Below are the code and all the weights of a small trained network. Each question names an input and a target symbol and asks about switching units off, where a switched-off unit gives its printed mean instead of its output.

import numpy as np


def w(rows, s, z=0):
    codes = np.array(rows[::2]) - 128.0
    scale = np.full(codes.shape[1], s)
    scale[-1] = z or s
    return codes * scale


def norm(h):
    return h / np.sqrt((h * h).mean(-1, keepdims=True) + 1e-5)


def f(y):
    return y / 2 * (1 + np.tanh(0.7978845608 * (y + 0.044715 * y**3)))


def softmax(a):
    e = np.exp(a - a.max(-1, keepdims=True))
    return e / e.sum(-1, keepdims=True)


def log_softmax(a):
    a = a - a.max(-1, keepdims=True)
    return a - np.log(np.exp(a).sum(-1, keepdims=True))


def net(x, mask):
    ids = ['Ξαβγδζλτω'.index(c) for c in x.split()]
    T = len(ids)
    res = E[ids] + P[:T]
    u = 0
    for l in range(2):
        q, k, v = (norm(res) @ M[l].T for M in (Q, K, V))
        z = softmax(np.where(np.tri(T) > 0, q @ k.T / 4**0.5, -1e9)) @ v
        res = res + np.where(mask[u], z, O[l][:, -1]) @ O[l][:, :-1]
        u += 1
        y = f(norm(res) @ A[l][:, :-1].T + A[l][:, -1])
        res = res + np.where(mask[u : u + 8], y, B[l][:, -1]) @ B[l][:, :-1]
        u += 8
    return log_softmax(norm(res)[-1] @ U[:, :-1].T + U[:, -1])


Q, K, V, O, A, B = {}, {}, {}, {}, {}, {}
E = w([
[79,129,142,115],'Ξ',
[56,103,182,144],'α',
[213,154,73,13],'β',
[47,164,154,34],'γ',
[2,123,194,64],'δ',
[79,169,172,179],'ζ',
[203,189,231,74],'λ',
[162,123,100,169],'τ',
[223,90,11,135],'ω',
],0.0092)
P = w([
[127,105,137,141],'0',
[160,200,129,75],'1',
[52,59,218,105],'2',
[188,1,152,64],'3',
[236,222,136,228],'4',
[76,71,211,101],'5',
[213,9,129,94],'6',
[18,120,86,141],'7',
[76,80,188,88],'8',
[186,31,127,74],'9',
[55,108,73,170],'10',
],0.0097)
Q[0] = w([
[97,187,125,229],'0.h1',
[164,34,119,204],'0.h1',
[181,195,45,147],'0.h1',
[155,215,118,1],'0.h1',
],0.0066)
K[0] = w([
[149,243,95,83],'0.h1',
[168,75,2,98],'0.h1',
[131,191,138,104],'0.h1',
[77,155,151,133],'0.h1',
],0.0077)
V[0] = w([
[2,183,134,132],'0.h1',
[142,131,182,115],'0.h1',
[18,44,143,218],'0.h1',
[163,8,167,87],'0.h1',
],0.0055)
O[0] = w([
[207,133,87,226,151],'0.h1',
[255,128,143,90,172],'0.h1',
[181,134,139,225,173],'0.h1',
[75,200,159,151,252],'0.h1',
],0.0076,0.0034)
A[0] = w([
[144,104,123,182,155],'0.n1',
[153,146,28,174,144],'0.n2',
[151,183,66,136,191],'0.n3',
[186,132,202,134,84],'0.n4',
[162,214,136,174,120],'0.n5',
[194,251,126,173,51],'0.n6',
[142,127,132,190,133],'0.n7',
[103,77,134,71,249],'0.n8',
],0.011,0.0019)
B[0] = w([
[110,174,160,69,132],'0.n1',
[25,135,213,91,153],'0.n2',
[144,122,106,233,154],'0.n3',
[104,161,117,251,196],'0.n4',
[99,116,85,46,171],'0.n5',
[79,72,62,154,200],'0.n6',
[127,147,129,6,136],'0.n7',
[201,11,50,254,253],'0.n8',
],0.0063,0.0051)
Q[1] = w([
[23,216,87,255],'1.h1',
[40,161,69,130],'1.h1',
[47,169,59,165],'1.h1',
[210,33,250,110],'1.h1',
],0.0053)
K[1] = w([
[144,127,74,85],'1.h1',
[100,177,186,9],'1.h1',
[64,145,161,53],'1.h1',
[133,111,155,169],'1.h1',
],0.011)
V[1] = w([
[215,108,231,147],'1.h1',
[189,92,32,182],'1.h1',
[149,35,119,34],'1.h1',
[92,116,2,236],'1.h1',
],0.0078)
O[1] = w([
[233,232,238,177,54],'1.h1',
[83,114,86,76,89],'1.h1',
[251,254,248,126,245],'1.h1',
[71,187,185,37,254],'1.h1',
],0.0069,0.00084)
A[1] = w([
[129,116,141,212,85],'1.n1',
[123,234,131,65,186],'1.n2',
[114,228,181,151,251],'1.n3',
[192,97,178,171,147],'1.n4',
[136,92,9,128,187],'1.n5',
[50,45,150,127,203],'1.n6',
[153,115,185,51,36],'1.n7',
[134,119,146,155,59],'1.n8',
],0.012,0.003)
B[1] = w([
[132,219,74,61,173],'1.n1',
[186,218,204,167,141],'1.n2',
[154,39,255,146,154],'1.n3',
[197,57,56,86,197],'1.n4',
[120,114,217,138,207],'1.n5',
[204,165,138,123,254],'1.n6',
[21,157,102,52,138],'1.n7',
[84,142,54,138,132],'1.n8',
],0.0079,0.009)
U = w([
[86,96,115,94,58],'Ξ',
[92,81,111,87,127],'α',
[216,130,219,163,106],'β',
[109,168,114,35,94],'γ',
[70,71,120,254,250],'δ',
[139,12,149,15,107],'ζ',
[193,86,115,146,97],'λ',
[214,141,38,121,198],'τ',
[96,204,182,92,95],'ω',
],0.0099,0.0027)

Each question gives the input, a string of symbols that net reads in full, and the target symbol t.
The units are the heads (4 rows each of Q, K, V and O) and the neurons (one row each of A and B). Each row of codes is followed by its name. A weight is (code - 128) times the scale printed after its matrix; where a second scale follows, it is the last column's (O, A, B and U).
mask holds one flag per unit, layer by layer, with each layer's heads first. A switched-off unit (its flag False) gives its mean, the last column of its rows in O or B, instead of its output. The means were averaged over made-up inputs and are rounded, as every weight is.
A unit's drop is (log p(t) with every unit on - log p(t) with that unit switched off) / (log p(t) with every unit on - log p(t) with every unit switched off).
most important unit: the unit with the biggest drop
k most important neurons: the k neurons with the biggest drops, biggest first
k most important neurons of layer l: the k neurons of layer l with the biggest drops, biggest first
input ω τ δ ω γ, target ω: most important unit : 0.n8
input τ ω δ δ δ λ δ δ δ ω λ, target τ: 4 most important neurons of layer 0 : [0.n8, 0.n7, 0.n4, 0.n6]
input δ δ β τ δ, target δ: 3 most important neurons : [0.n8, 0.n7, 0.n1]
input β δ δ Ξ, target τ: 2 most important neurons of layer 0 : [0.n8, 0.n4]
input ω δ β β ω, target ω: 2 most important neurons : [0.n2, 0.n8]
input δ γ α Ξ Ξ, target δ: 4 most important neurons : [0.n8, 0.n3, 0.n7, 0.n1]
input Ξ α δ λ τ γ, target β: 4 most important neurons of layer 1 : [1.n6, 1.n4, 1.n7, 1.n1]
input Ξ δ τ β δ ω λ δ β ω, target ζ: 2 most important neurons : [0.n6, 0.n4]
input τ δ δ δ ω δ β β δ, target β: 3 most important neurons : [1.n6, 0.n3, 0.n8]
input δ α δ ω τ γ, target β: 4 most important neurons : [1.n6, 0.n6, 0.n8, 1.n4]
input β δ δ β δ β α, target τ: 3 most important neurons : [0.n8, 0.n5, 1.n5]
input δ τ ζ τ δ δ δ, target τ: 2 most important neurons : [0.n8, 0.n5]
input δ δ δ ω Ξ, target δ: 2 most important neurons : [0.n8, 0.n7]
input ω τ ω δ δ δ β γ λ λ λ, target ω: 4 most important neurons of layer 0 : [0.n8, 0.n5, 0.n4, 0.n6]
input δ δ δ Ξ δ, target δ: 2 most important neurons : [0.n8, 0.n7]
input δ β ω δ α, target δ: 4 most important neurons : [0.n7, 0.n8, 0.n1, 0.n3]
input τ δ λ δ γ δ γ, target τ: 3 most important neurons of layer 1 : [1.n3, 1.n5, 1.n1]
input δ β τ α γ δ λ γ, target δ: 4 most important neurons of layer 0 : [0.n8, 0.n7, 0.n3, 0.n1]
input δ λ τ ω δ ω λ β λ δ λ, target δ: most important neuron : [0.n7]
input λ β τ, target τ: most important unit : 1.n4
input δ ω δ, target β: 3 most important neurons of layer 0 : [0.n8, 0.n7, 0.n6]
input β β ω ω λ β ω β τ, target ζ: 2 most important neurons of layer 0 : [0.n4, 0.n6]
input δ ω β β β, target δ: 2 most important neurons of layer 0 : [0.n3, 0.n7]
